In the rows, 128 means zero.
Facts:
skagam	Φ	gruzus; budo	Φ	leratuk; tatuk	Φ	skofir; mopok	Φ	flubra; zeklo	Φ	rezil; klastiplen	Φ	poren
zefor	Φ	stugror; nedre	Φ	dubo; davo	Φ	skagam; klobram	Φ	gumum; stostufle	Φ	meflorum; reska	Φ	nufem
fafan	Φ	klobram; sesti	Φ	midrin; gruso	Φ	gruna; rotrok	Φ	pleflaklol; vofis	Φ	drevonor; plagris	Φ	rotrok
zukan	Φ	kilolan; nufem	Φ	momor; graflal	Φ	somen; faku	Φ	poflom; dezesam	Φ	fozur; sigrimi	Φ	dezesam
gruna	Φ	reska; fepluk	Φ	skiklam; gruzus	Φ	vofis; gufa	Φ	plifu; flobroder	Φ	labru; pokimul	Φ	klokla
pizek	Φ	rutak; mulek	Φ	zukan; stobru	Φ	pladral; migro	Φ	zeklo; tedum	Φ	gruso; bokur	Φ	stistol
pladral	Φ	driska; gumum	Φ	klestas; klisadrem	Φ	migro; brisoda	Φ	puflerul; plenatran	Φ	magroder; bruta	Φ	tedum
riklas	Φ	sesti; gebrak	Φ	drunan; leratuk	Φ	tunazuk; pliplofle	Φ	tagran; pleflaklol	Φ	fepluk; somen	Φ	skone
gezibir	Φ	plupugral; skugrun	Φ	gebrak; teflas	Φ	karugral; tagran	Φ	pokimul; skosil	Φ	stobru; vosten	Φ	stati
gratorok	Φ	saplur; karugral	Φ	skeno; badrim	Φ	veklus; rutak	Φ	fafan; poflom	Φ	pliplofle; rezil	Φ	stovir
plogra	Φ	gufa; stistol	Φ	kobamu; skiklam	Φ	teflas; poren	Φ	bruta; kobamu	Φ	broflo; ledrel	Φ	gadroskim
retrek	Φ	davo; labru	Φ	skude; brizi	Φ	mutral; saplur	Φ	graflal; skofir	Φ	klisadrem; mutral	Φ	klastiplen
driska	Φ	gezibir; skone	Φ	mopok; budo	β	koper; tatuk	β	riklas; stirer	β	radrek; kiba	β	somen
posku	β	zadam; ketra	β	tagran; zeklo	β	rutak; klastiplen	β	stevun; kluklak	β	pladral; kemes	β	brizi
zefor	β	klobram; vogus	β	nedre; nedre	β	skipobrus; binik	β	skosil; kibesi	β	gufa; klobram	β	nufem
stidre	β	nomo; plofler	β	zage; sesti	β	poflom; gruso	β	midrin; skipobrus	β	pizek; rotrok	β	brisoda
dralu	β	flubra; flono	β	kubrok; giplu	β	plofler; gobrares	β	trudidul; stige	β	matrotres; britra	β	litala
kilolan	β	fozur; nufem	β	teflas; faku	β	plenatran; gagran	β	gruna; dezesam	β	mutrok; grobupak	β	sibranur
sigrimi	β	magroder; studradril	β	lazek; vedil	β	vofis; vevun	β	mulek; flaniklo	β	ketra; skugrugin	β	gokla
pimes	β	drevonor; flotren	β	stovir; dobi	β	drestar; meplil	β	gruzus; stiskir	β	klidrol; fepluk	β	givones
koper	β	skone; flobroder	β	vubas; klusken	β	dralu; skeno	β	flosefa; flufim	β	rata; plukul	β	loklel
viplu	β	plogra; pizek	β	pludon; gune	β	ledrel; deges	β	stugror; stobru	β	gobrares; listuk	β	fafan
stekar	β	tunazuk; tedum	β	siske; bokur	β	kluklak; kubrok	β	gune; gasa	β	drolem; brisoda	β	flaram
gafla	β	drebre; plenatran	β	fladi; klisuk	β	rotrok; vadrom	β	giplu; klidrol	β	gigril; leratuk	β	kobamu
drubrel	β	stekar; drevonor	β	zaflol; siske	β	trubres; meflorum	β	zefor; tidrik	β	budo; somen	β	tremus
fabrane	β	plagris; broflo	β	stistol; gezibir	β	tidrik; matrotres	β	gadroskim; drestar	β	vedil; tagran	β	flobroder
vosten	β	stobru; fudre	β	dobi; karugral	β	plupugral; bripo	β	skiklam; gigril	β	flotren; rutak	β	stige
sume	β	zukan; tunazuk	β	zeklo; sopla	β	gruso; bruba	β	grobupak; stevun	β	karugral; plogra	β	binik
flaram	β	klastiplen; tremus	β	tukupe; nomo	β	migro; skiklam	β	leratuk; zage	β	posku; stugror	β	bokur
bestigro	β	plukul; sibranur	β	plifu; retrek	β	tatuk; labru	β	stostufle; skofir	β	dutos; plupugral	β	flufim
lazek	β	sigrimi; mutral	β	puflerul; pluvol	β	graflal; pludon	β	kapam; kuflo	β	bruba; vubas	Π	a
skagam	Π	c; budo	Π	c; tatuk	Π	b; stirer	Π	c; mopok	Π	b; kiba	Π	c
posku	Π	a; rata	Π	c; skude	Π	b; gadroskim	Π	c; ketra	Π	b; zeklo	Π	a
klastiplen	Π	b; kluklak	Π	a; kemes	Π	a; nasitral	Π	b; stati	Π	a; zefor	Π	b
vogus	Π	a; nedre	Π	a; davo	Π	a; binik	Π	a; kibesi	Π	a; litala	Π	a
loklel	Π	c; klobram	Π	a; stostufle	Π	c; stidre	Π	a; plofler	Π	a; reska	Π	a
fafan	Π	c; sesti	Π	a; gruso	Π	b; veni	Π	a; skipobrus	Π	c; radrek	Π	c
rotrok	Π	a; klestas	Π	b; zaflol	Π	b; dralu	Π	a; mutrok	Π	a; flono	Π	c
giplu	Π	a; vofis	Π	b; plagris	Π	b; tukupe	Π	c; gobrares	Π	b; stige	Π	c
zukan	Π	c; britra	Π	b; kilolan	Π	a; drabren	Π	c; magroder	Π	b; nufem	Π	a
graflal	Π	a; faku	Π	b; gagran	Π	c; dezesam	Π	c; grobupak	Π	a; sigrimi	Π	b
gruna	Π	b; midrin	Π	a; studradril	Π	b; vedil	Π	a; vevun	Π	a; flaniklo	Π	c
skugrugin	Π	a; pimes	Π	c; flotren	Π	c; drunan	Π	b; dobi	Π	a; meplil	Π	b
trudidul	Π	a; stiskir	Π	a; fepluk	Π	c; gruzus	Π	b; koper	Π	a; fladi	Π	a
gufa	Π	c; flobroder	Π	c; klusken	Π	b; skeno	Π	c; pokimul	Π	a; flufim	Π	c
plukul	Π	b; viplu	Π	c; pizek	Π	a; gune	Π	c; deges	Π	b; mulek	Π	b
stobru	Π	c; migro	Π	b; listuk	Π	b; stekar	Π	a; tedum	Π	a; bokur	Π	a
kubrok	Π	c; fozur	Π	b; veklus	Π	b; pladral	Π	a; gasa	Π	b; gumum	Π	a
flosefa	Π	a; klisadrem	Π	c; trubres	Π	c; brisoda	Π	a; gafla	Π	a; plenatran	Π	a
klisuk	Π	b; bruta	Π	b; vadrom	Π	b; klidrol	Π	c; riklas	Π	a; dutos	Π	a
gebrak	Π	a; leratuk	Π	c; drubrel	Π	a; drevonor	Π	c; pliplofle	Π	c; siske	Π	b
meflorum	Π	a; pleflaklol	Π	b; tidrik	Π	a; somen	Π	c; kapam	Π	b; fabrane	Π	a
broflo	Π	c; gezibir	Π	c; skugrun	Π	a; drolem	Π	a; dubo	Π	c; momor	Π	b
matrotres	Π	c; drestar	Π	a; teflas	Π	c; tagran	Π	a; drebre	Π	b; skosil	Π	a
vosten	Π	a; fudre	Π	a; gratorok	Π	a; karugral	Π	a; flubra	Π	a; badrim	Π	b
bripo	Π	b; gigril	Π	a; rutak	Π	a; sume	Π	c; zadam	Π	a; poflom	Π	b
tunazuk	Π	c; sopla	Π	a; plifu	Π	a; bruba	Π	b; stevun	Π	c; rezil	Π	c
plogra	Π	c; flaram	Π	c; stovir	Π	c; klokla	Π	a; stistol	Π	a; tremus	Π	c
nomo	Π	a; skiklam	Π	c; poren	Π	a; zage	Π	c; stugror	Π	c; bestigro	Π	a
kobamu	Π	c; ledrel	Π	a; sibranur	Π	a; retrek	Π	b; labru	Π	c; brizi	Π	a
givones	Π	b; saplur	Π	a; skofir	Π	a; plupugral	Π	b; lazek	Π	a; mutral	Π	b
driska	Π	b; pluvol	Π	c; skone	Π	b; pludon	Π	a; puflerul	Π	b; kuflo	Π	c
gokla	Π	a

Known rows:
[137 147 150 108 118 133  89 151 175 163 122 153 132 174 141 126 122 134
 113 151 133 149 118 117 118 147 136 142 157 103 135 108 147 107  83 131
 139 148] : davo
[133 143 128 128 169 117 103 127 134 130 139 132 133 117 126 124 116 156
 146 135 131 145 142 122 138 139 148 161 161 113 142 178 148  91 127 132
 135 115] : skugrugin
[122 130 100 122 218 154 112 139 180 131 106 115  94  91 143 139 104 165
 170 140 134 119 102 100 151 108 171 217 122 109 123 149 170 100 116 118
 152  81] : vogus
[119 102  78 122 107 115 113 123 109 122 154 117 136 111 115 110 128 151
 139 108 128 102 105 126 118 115 108 121 103 150 135 126 112 128 179 127
 135 120] : veklus
[141 138 128 130 147 112 102 128 132 128 140 134 126 105 131 129 103 149
 135 124 130 151 151 123 133 135 139 167 170 107 144 164 143 103 129 130
 139 128] : tidrik
[110 120 173 104 148  92 177 119 156 139 132 153 151  67 149 112 119 144
 176 215 139 157 127  95 136 178 130 172 122 108 163 200  92  81 129 118
 137 147] : plofler
[133 123 161 156 124 121 171 115 109 105 114 132 110  83 124 155 139 105
 140  98 121 121 161 146 141 105 103 129 107 135 110 121 107 165 134 120
 122 109] : trubres
[136 146 125 126 165 119  94 124 129 132 141 134 134 120 122 128 116 153
 144 127 129 148 147 125 138 140 145 161 169 115 143 178 150  90 130 133
 133 119] : meflorum
[133 143 127 128 169 116 102 128 133 131 139 132 135 118 126 125 117 155
 146 134 131 145 142 123 138 140 148 162 161 113 142 178 147  91 127 131
 136 116] : bestigro
[146 131 132 134 128 106 111 132 135 123 139 134 117  89 141 131  88 144
 126 122 131 152 155 119 127 130 133 175 172  98 146 149 138 117 130 127
 146 138] : vubas
[126 138 163 129 115 158 155 120 123 135  99 137 123 156 119 155 162  77
 118 123 119 128 136 144 136 125 117  92 108 142 101  89 122 156  99 127
 104 135] : leratuk
[132 115 107  97  85 156 119 105 104 128 124  80 144 160 121 129 114  93
 115 130 138 129  62 140  78 172 119  91  97 146 117  70 134  94 164 136
 143 154] : mopok
[120 115 101  99  70 133  84 145 154 164 139 146 144 186 118 111 153 139
 116 121 130 100  76 126 101 125  96  99  96 149 126  66 116 130 133 128
 137 138] : driska
[105 116 142 131  95 157 169  91  90 108 114 146  96 144 148 185 143  72
  96 130 135 180 132 144 141  86 134  72 137 174 111 112 155 210  87  97
 100 192] : teflas
[138 136 131 133 152 110 112 131 138 125 137 131 126 104 136 125 103 153
 138 132 132 146 145 120 133 135 142 167 162 106 144 165 141 105 127 129
 141 124] : stati
[127 147  74 103 168 140 153 139 152 169 135 106 104 205 113  80 130 104
  93 157 105 141 166  85 124 180 173 146 162 108 133 113 143  85  88 128
  92 158] : tedum
[141 136 137 112 109 137 110 142 155 145 121 136 121 143 150 131  97 119
 101 151 131 159 131 111 118 144 144 147 165  97 138 108 144 122  96 130
 136 168] : ledrel
[129 131 157 153 140 126 162 110 104 111 115 133 118  97 112 154 152 106
 148  97 120 120 159 150 146 109 109 123 108 143 109 136 113 152 135 123
 114 101] : tremus

Rows:
No name comes twice in this set of rows, the named rows included.
[129 132 164 153 139 120 156 115 112 114 116 140 119 102 113 153 156 115
 151  95 121 117 156 151 145 108 102 125 105 142 109 132 112 150 131 121
 119  94] -> drevonor
[151 148 201 125 117 176 172  78  89 107  76  75 131 145 120 183 127  35
 128 121 135 157 102 173  90 190 118  90  97 137  84  71 140  97 127 133
 132 137] -> somen
[121 102  84 101  65 142 114 136 129 143 137 121 131 154 130 114 124 115
 100 129 127 111  88 117 102 125 112  99 104 142 129  69 115 145 145 128
 130 165] -> mulek
[130 151 133  98 137 186  80 156 141 148 100 133 178 144 141 128 116 113
 107 183 120 129 118 110 161 138 177 111 163  90 140 147 144 116 104 169
 109 156] -> skofir
[119 111  78  97  79 146  98 128 120 149 143 122 141 168 114 114 139 118
 109 121 124 113  91 123 110 130 115  94 111 152 128  83 123 131 150 132
 122 157] -> zefor
[126 151 171 126 123 152 126 124 135 153 104 156 136 183 104 155 185  94
 132 109 118 120 133 153 138 126 106  91 106 151  99  94 127 140  93 128
 104 115] -> gezibir
[133 135 186 133  88 139 144 138 153 146  98 161 117 158 128 155 162  93
 118 113 123 120 132 146 125 116  91 105 100 133 101  62 111 167  88 120
 122 128] -> fafan
[151 129 128 172 183  81 125 161  94  76 128 122 142 174 149 120  97 196
 130 169 149 162 142  90 124 112 133 116 140  74 132 165 121 105 117 132
 168 103] -> stekar
[137 143 108 106 132 140 122 138 150 158 129 125 114 174 129 110 113 108
  95 147 117 153 149 102 121 161 156 144 170 104 136 111 145 105  93 131
 113 167] -> nufem
[146 144 155 110  92 125  82 155 181 165 124 162 124 164 146 132 111 132
 104 137 132 152 127 119 112 140 120 151 164  97 136  89 141 119  83 128
 146 158] -> pladral
[136 143 135 109 128 142 105 139 154 149 121 135 130 157 142 128 111 123
 110 154 130 154 126 114 124 149 150 140 162 104 137 122 149 109  95 132
 129 157] -> plenatran
[101 115 201 126 136 106 231 100 125 123 109 152 144  62 129 139 169 101
 186 183 128 128 139 124 150 154  98 127  64 144 128 169  63 129 135 112
 111 122] -> zage

The same elements again, as new rows of numbers:
Known rows:
[ 86 103 115 156  81 126 137 118 103 115 116  92 108 108  95 178 134 142
 144 179 150 100 102 143 135 142 131 105  82 159 117 162] : flotren
[123 165 115 140  66 127 143 118 102  99  97 104  88 134 115 144 112 141
  85 186 114 100 112 141 144 138 151 111  81 131 106 146] : gasa
[ 97 102 114 163  68 127 148 117 102 111 120  91 101 109  96 159 139 139
 157 177 153 106 101 142 135 162 131 113  85 149 121 139] : stostufle
[ 85 104 114 168  74 126 137 118 103 119 123  92 108 109  95 172 140 143
 135 179 139 100 102 142 135 152 131 105  82 167 119 175] : viplu
[ 84 104 115 159 120 125 136 123 102 122 105  92 116 110  94 185 135 144
 117 181 145  99 113 143 140 129 131 104  81 167 109 186] : broflo
[ 82 105 124 142  67 131 136 117 138 100  99 104 126 103  97 110 111 143
  84 193 113 110 102 142 143 133 136 115  82 121 116 135] : vedil
[ 87 102 115 153  92 126 137 119 103 114 104  91 109 108  95 179 132 140
 143 178 160 103 102 143 135 135 130 105  82 151 112 150] : kobamu
[ 87 102 114 153  90 126 136 119 103 112 107  91 108 110  95 173 132 140
 148 179 159 104 102 143 135 137 131 106  82 151 113 150] : tukupe
[ 85 104 121 142 181 125 134 119 111 113  99  89 131 113  96 126 138 137
 126 176 169  99 102 150 142 122 131 105  83 125 108 185] : gadroskim
[ 80 107 129 142  80 127 134 119 133 104  97 109 133 104  96 111 111 153
  81 208 113 100 114 143 154 126 135 106  80 121 109 141] : kilolan
[ 82 105 124 142  68 130 136 118 132 102  97 102 128 103  96 111 111 143
  82 192 113 106 104 143 148 133 131 114  81 120 112 135] : gumum
[ 86 103 115 161  81 126 139 118 102 119 108  91 108 107  95 175 139 142
 130 178 149 100 102 142 136 148 131 106  82 158 114 161] : skagam
[ 84 105 116 143  62 144 147 116 137  99  98 102 119 103 107 111 111 142
  85 180 112 113 101 142 136 159 136 127  82 121 125 134] : bokur
[ 81 105 133 141  95 126 134 121 132 104  96 105 135 103  95 118 110 144
  81 208 117 103 114 144 155 124 132 106  80 121 108 136] : klokla
[ 84 107 119 141 181 125 135 118 111 117 106  90 134 113  96 115 144 139
 116 176 158  98 103 148 145 122 131 105  82 130 110 205] : tunazuk
[ 82 106 120 144  66 135 136 118 134 100  99 106 126 104 101 111 111 147
  83 192 112 104 104 142 146 144 136 112  81 122 118 136] : sopla
[ 83 105 123 143  68 133 136 118 137 100  98 102 126 103  98 109 110 142
  83 189 113 109 102 142 145 137 134 114  81 121 116 135] : dralu
[ 83 105 124 142  66 131 136 117 138 100  99 104 125 104  97 111 111 143
  83 192 113 110 102 142 142 133 136 115  82 121 116 135] : kluklak

Rows:
No name comes twice in this set of rows, the named rows included.
[128 213 160 145 111 143 132 119 103  99 242 109  84 147 138 108 108 127
 181 188 132 107 127 167 165 206 202  99  79 141 111 132] -> klastiplen
[ 83 107 116 144  62 146 148 116 133 100 103 105 120 104 110 110 112 144
  84 181 112 107 102 141 139 165 138 123  82 122 127 135] -> vosten

The same elements again, as new rows of numbers:
Known rows:
[ 99 145 125 149 157 152 120 106 118 112 102 113 111 178  99] : loklel
[108 146 130 141 150 142 113 122 119 107 113 117 113 186  98] : stevun
[125 148 159 139 111 184 118 140 122 135  91 141 132 176  90] : nasitral
[111 151 161 101 103 137 110 119 133 133 103 117  91 143 109] : drestar
[ 85 140 171 145 122 220 107 129 139 137  74 133 117 177 102] : gruzus
[114 155 162 144 118 190 122 128 124 131  75 138 129 172  80] : givones
[115 138 153 152 171 131 119 126 128 112 109 112 103 183 103] : flobroder
[136 152 152  96  96 116 110 129 123 132 120 121 101 143 105] : fabrane
[ 80 147 134 148 101 159 110 115 130  99 173  92 146 180  80] : skeno
[101 154 130  98  92 155 100  93 122 133  94 130 105 141 102] : midrin
[112 150 159 104 102 137 107 117 134 134 104 117  92 144 109] : vedil
[105 147 132 140 150 144 112 123 120 105 112 113 112 187 101] : drabren
[105 150 153  92 111 150 109 118 132 131 114 134  88 151  86] : giplu
[119 140 170 104 130 133 116 119 135 142 110 128  80 146  93] : bokur
[115 141 171 103 129 142 117 122 136 141 110 128  77 148  84] : plenatran
[136 134 180 139 133 178 125 160 130 143 110 135 121 177  81] : faku
[128 147 161 127 108 187 117 157 123 134 111 139 127 185  85] : vadrom
[120 148 157 148 115 184 118 122 126 138  71 141 135 171  94] : drebre

Rows:
No name comes twice in this set of rows, the named rows included.
[ 98 137 166 124  88 137 106  92 146 138 149 124 122 137  79] -> karugral
[129 115 161 143 127 163 130 148 152 155  80 124 125 182  59] -> tatuk
[ 91 151 118  85  80 146  92 110 145 125  79 119 106 149  66] -> flubra
[136 146 149 124 137 191  95 161 114 132  66 136 121 167  92] -> pleflaklol
[146 147 155 134 105 165 116 151 118 135 106 144 140 180  93] -> studradril
[ 90 136 127 146 159 154 110  99 125 116 100 127 110 188 114] -> trubres
[111 144 183 111 140 122 107 108 146 131  92 146  83 144  78] -> skosil
[ 85 143 144 168 142 146 114  92 133 107 131 110 137 170  77] -> teflas
[143 150 134  92 102 126 115 126 110 140 132 128 100 144  87] -> skugrugin
[113 138 164 111 136 143 120 102 135 147  97 135  79 142  84] -> riklas
[112 155 131  78  81 149  95 127 120 126 131 136 101 156  94] -> kilolan
[101 135 174 131 108 215 109 157 136 140 103 128 115 193 118] -> meplil

